Here is a tiny trained network, its code and every weight. The questions are about switching its units off for an input and a class, where a switched-off unit gives its printed mean instead of its output.

import numpy as np


def w(rows, s, z=0):
    codes = np.array(rows[::2]) - 128.0
    scale = np.full(codes.shape[1], s)
    scale[-1] = z or s
    return codes * scale


def norm(h):
    return h / np.sqrt((h * h).mean(-1, keepdims=True) + 1e-5)


def f(y):
    return np.maximum(y, 0)


def log_softmax(a):
    a = a - a.max(-1, keepdims=True)
    return a - np.log(np.exp(a).sum(-1, keepdims=True))


def net(x, mask):
    res = np.array(x, float).reshape(1, 4) / 4 @ E
    u = 0
    for l in range(3):
        y = f(norm(res) @ A[l][:, :-1].T + A[l][:, -1])
        res = res + np.where(mask[u : u + 10], y, B[l][:, -1]) @ B[l][:, :-1]
        u += 10
    return log_softmax(norm(res)[-1] @ U[:, :-1].T + U[:, -1])


A, B = {}, {}
E = w([
[65,119,168,156,133,121,107,43,64],'x0',
[147,130,136,123,122,117,128,124,121],'x1',
[136,24,149,77,187,134,78,173,71],'x2',
[116,162,57,222,175,8,123,125,117],'x3',
],0.012)
A[0] = w([
[96,126,111,131,127,169,83,134,112,39],'0.n1',
[136,52,78,106,173,91,32,169,69,2],'0.n2',
[62,122,184,137,133,123,142,23,51,152],'0.n3',
[120,89,100,102,168,75,100,146,112,44],'0.n4',
[121,161,196,67,15,223,166,89,161,194],'0.n5',
[140,124,175,139,143,102,129,149,140,31],'0.n6',
[147,121,103,76,93,131,126,185,136,98],'0.n7',
[140,167,92,132,90,62,134,154,115,90],'0.n8',
[110,78,186,2,127,211,90,178,68,129],'0.n9',
[131,165,109,84,150,115,123,203,181,207],'0.n10',
],0.0091,0.0049)
B[0] = w([
[197,124,130,133,163,93,86,127,97,132],'0.n1',
[105,152,241,211,236,135,183,194,144,184],'0.n2',
[46,152,159,112,168,133,2,85,161,212],'0.n3',
[47,117,222,139,75,153,177,147,156,156],'0.n4',
[91,97,252,246,249,79,189,205,110,235],'0.n5',
[115,109,119,133,117,146,136,144,134,128],'0.n6',
[32,184,51,76,164,70,160,221,12,164],'0.n7',
[128,156,97,133,122,228,173,113,200,166],'0.n8',
[190,118,42,61,41,113,18,57,156,247],'0.n9',
[206,180,130,127,68,162,223,148,141,193],'0.n10',
],0.0075,0.012)
A[1] = w([
[185,74,87,11,144,113,88,146,124,95],'1.n1',
[192,57,125,139,149,111,163,228,111,5],'1.n2',
[101,83,182,145,136,176,138,55,71,143],'1.n3',
[169,143,146,72,125,143,121,219,146,6],'1.n4',
[213,108,32,54,68,143,148,134,149,57],'1.n5',
[56,141,136,159,126,106,98,17,87,34],'1.n6',
[110,181,95,144,87,125,141,80,156,86],'1.n7',
[151,152,63,114,53,161,156,92,170,101],'1.n8',
[189,127,109,155,175,143,223,196,151,38],'1.n9',
[115,117,155,158,226,136,142,185,109,102],'1.n10',
],0.011,0.0026)
B[1] = w([
[84,112,133,139,75,217,131,71,59,220],'1.n1',
[140,214,172,73,25,179,199,151,123,215],'1.n2',
[166,134,91,141,179,56,90,127,202,199],'1.n3',
[66,160,142,160,121,154,166,137,104,211],'1.n4',
[22,150,108,230,122,88,98,42,74,206],'1.n5',
[134,115,113,149,93,182,189,155,67,237],'1.n6',
[123,145,98,151,86,171,99,80,103,178],'1.n7',
[153,125,97,193,253,95,44,126,181,173],'1.n8',
[142,129,114,13,105,76,121,163,176,254],'1.n9',
[130,165,149,136,181,117,146,187,152,228],'1.n10',
],0.011,0.0092)
A[2] = w([
[137,115,182,128,62,140,160,144,148,126],'2.n1',
[151,87,123,24,114,145,78,57,119,61],'2.n2',
[108,46,196,202,175,110,168,121,157,32],'2.n3',
[115,2,65,77,158,100,96,63,95,90],'2.n4',
[124,181,120,75,56,154,142,89,149,114],'2.n5',
[228,113,163,77,97,86,233,217,104,33],'2.n6',
[102,156,8,154,53,119,110,105,136,98],'2.n7',
[130,162,49,191,133,149,133,33,68,3],'2.n8',
[184,172,84,95,117,74,134,170,170,97],'2.n9',
[167,174,160,199,164,135,110,140,145,61],'2.n10',
],0.0099,0.0047)
B[2] = w([
[59,119,138,159,70,99,110,145,145,190],'2.n1',
[195,112,67,111,103,108,92,123,182,182],'2.n2',
[164,178,121,202,246,76,62,138,29,203],'2.n3',
[228,163,126,36,158,81,160,183,159,184],'2.n4',
[151,124,118,210,179,124,143,112,102,211],'2.n5',
[76,126,197,33,48,194,155,209,225,240],'2.n6',
[155,2,98,94,92,168,162,53,134,254],'2.n7',
[110,127,175,85,51,149,175,191,70,241],'2.n8',
[204,49,83,67,139,109,158,103,193,231],'2.n9',
[120,129,125,132,165,117,142,177,20,214],'2.n10',
],0.0085,0.0061)
U = w([
[119,168,185,75,102,115,194,218,196,195],'0',
[80,122,110,162,31,175,136,76,25,224],'1',
[110,153,199,226,224,68,80,151,72,157],'2',
[193,74,122,58,123,117,9,68,125,36],'3',
[208,102,22,122,99,89,152,65,200,6],'4',
],0.015,0.0026)

Each question gives the input, the list of numbers given to net, and the class t.
The units are the neurons (one row each of A and B). Each row of codes is followed by its name. A weight is (code - 128) times the scale printed after its matrix; where a second scale follows, it is the last column's (A, B and U).
mask holds one flag per neuron, layer by layer. A switched-off neuron (its flag False) gives its mean, the last column of its row in B, instead of its output. The means were averaged over made-up inputs and are rounded, as every weight is.
A unit's drop is (log p(t) with every unit on - log p(t) with that unit switched off) / (log p(t) with every unit on - log p(t) with every unit switched off).
The circuit of an input: a set's keep is (log p(t) with only the set's units on - log p(t) with every unit switched off) / (log p(t) with every unit on - log p(t) with every unit switched off). Starting from the 12 units with the biggest drops (on a tie, the unit counted first), units are removed one at a time, each time the one whose removal leaves the highest keep (on an exact tie, the one counted first), for as long as the keep stays at least 0.8.
units of the circuit, in order: the units of the circuit, biggest drop first
k most important neurons: the k neurons with the biggest drops, biggest first
top k neurons in layer l: the k neurons of layer l with the biggest drops, biggest first
drop when u is switched off: that unit's drop, to one decimal
input [6,5,-8,-4], class 2: units of the circuit, in order : 0.n5
input [8,-4,1,-7], class 3: units of the circuit, in order : 0.n9; 2.n2
input [-6,1,-1,1], class 4: 3 most important neurons : 0.n5; 0.n9; 0.n2
input [0,-6,5,-1], class 1: top 2 neurons in layer 0 : 0.n9; 0.n3
input [3,-3,1,-6], class 3: top 2 neurons in layer 0 : 0.n9; 0.n2
input [-3,-7,0,4], class 4: 2 most important neurons : 0.n5; 0.n2
input [-7,8,2,-4], class 1: 2 most important neurons : 0.n9; 1.n5
input [0,0,2,6], class 0: 2 most important neurons : 0.n3; 0.n9
input [-7,5,0,4], class 4: 3 most important neurons : 0.n5; 0.n2; 1.n5
input [-1,3,8,-7], class 1: 2 most important neurons : 0.n9; 1.n1
input [4,-3,1,-3], class 3: 2 most important neurons : 0.n9; 0.n2
input [5,-1,0,-6], class 2: 2 most important neurons : 0.n5; 1.n9
input [8,-6,6,-3], class 3: drop when 0.n9 is switched off : 0.5
input [6,2,4,-8], class 3: units of the circuit, in order : 0.n9
input [5,4,-3,0], class 2: drop when 0.n9 is switched off : 1.0
input [-3,-2,6,-5], class 1: drop when 0.n9 is switched off : 1.2
input [-8,8,-1,3], class 4: top 3 neurons in layer 0 : 0.n5; 0.n2; 0.n9
input [-8,-5,-2,2], class 4: top 2 neurons in layer 0 : 0.n5; 0.n2
